Below are the code and all the weights of a small trained network. Each question names an input and a class and asks about switching units off, where a switched-off unit gives its printed mean instead of its output.

import numpy as np


def w(rows, s, z=0):
    codes = np.array(rows[::2]) - 128.0
    scale = np.full(codes.shape[1], s)
    scale[-1] = z or s
    return codes * scale


def f(y):
    return np.maximum(y, 0)


def log_softmax(a):
    a = a - a.max(-1, keepdims=True)
    return a - np.log(np.exp(a).sum(-1, keepdims=True))


def net(x, mask):
    res = np.array(x, float).reshape(1, 5) / 4 @ E
    y = f(res @ A[0][:, :-1].T + A[0][:, -1])
    res = res + np.where(mask, y, B[0][:, -1]) @ B[0][:, :-1]
    return log_softmax(res[-1] @ U[:, :-1].T + U[:, -1])


A, B = {}, {}
E = w([
[157,29,170,98,185],'x0',
[22,86,100,148,171],'x1',
[139,72,53,232,118],'x2',
[154,133,9,68,105],'x3',
[133,65,146,152,28],'x4',
],0.012)
A[0] = w([
[130,95,118,185,157,103],'N0',
[129,97,66,132,140,179],'N1',
[169,88,170,84,42,182],'N2',
[149,203,81,174,66,163],'N3',
[89,156,143,96,113,180],'N4',
[142,148,72,123,105,97],'N5',
[139,183,102,134,51,253],'N6',
[139,179,125,64,168,135],'N7',
[6,126,140,141,126,143],'N8',
[136,184,119,50,179,169],'N9',
[130,94,150,177,181,163],'N10',
[109,93,57,122,82,129],'N11',
],0.017,0.0053)
B[0] = w([
[130,170,59,189,98,203],'N0',
[119,123,31,97,183,211],'N1',
[148,79,171,170,173,252],'N2',
[125,144,206,105,252,250],'N3',
[159,143,63,209,75,191],'N4',
[84,136,147,112,169,190],'N5',
[161,133,186,126,197,247],'N6',
[199,191,68,147,124,210],'N7',
[137,127,3,189,60,243],'N8',
[192,197,48,141,114,230],'N9',
[160,198,146,206,125,220],'N10',
[108,179,124,61,170,224],'N11',
],0.012,0.014)
U = w([
[128,134,92,192,77,188],'0',
[137,98,248,114,154,221],'1',
[99,134,69,90,47,54],'2',
[176,198,133,133,156,180],'3',
[43,133,122,23,171,80],'4',
[143,174,187,118,92,18],'5',
[92,120,149,83,48,2],'6',
],0.013,0.0037)

Each question gives the input, the list of numbers given to net, and the class t.
The units are the neurons (one row each of A and B). Each row of codes is followed by its name. A weight is (code - 128) times the scale printed after its matrix; where a second scale follows, it is the last column's (A, B and U).
mask holds one flag per neuron, in row order. A switched-off neuron (its flag False) gives its mean, the last column of its row in B, instead of its output. The means were averaged over made-up inputs and are rounded, as every weight is.
A unit's drop is (log p(t) with every unit on - log p(t) with that unit switched off) / (log p(t) with every unit on - log p(t) with every unit switched off).
The circuit of an input: a set's keep is (log p(t) with only the set's units on - log p(t) with every unit switched off) / (log p(t) with every unit on - log p(t) with every unit switched off). Starting from all 12 units, units are removed one at a time, each time the one whose removal leaves the highest keep (on an exact tie, the one counted first), for as long as the keep stays at least 0.8.
circuit, biggest first: the units of the circuit, biggest drop first
top k neurons: the k neurons with the biggest drops, biggest first
drop when u is switched off: that unit's drop, to one decimal
input [0,4,-3,-5,-8], class 0: circuit, biggest first	(N8 N3)
input [4,-5,-6,5,6], class 1: circuit, biggest first	(N2 N8)
input [8,8,7,8,2], class 4: circuit, biggest first	(N11)
input [4,4,3,-1,-7], class 0: circuit, biggest first	(N3 N6)
input [-7,-1,5,1,4], class 1: top 2 neurons	(N6 N3)
input [2,-6,7,-6,5], class 1: circuit, biggest first	(N8 N9)
input [8,-7,8,1,-3], class 0: top 2 neurons	(N3 N6)
input [-7,4,5,-1,7], class 3: top 2 neurons	(N8 N6)
input [3,7,-1,4,5], class 2: top 2 neurons	(N3 N8)
input [-5,-5,8,7,5], class 4: top 2 neurons	(N11 N1)
input [-8,-1,1,6,2], class 4: drop when N11 is switched off	0.1
input [0,5,3,-6,-7], class 0: drop when N6 is switched off	0.0
input [-4,5,-4,0,6], class 0: drop when N8 is switched off	0.2
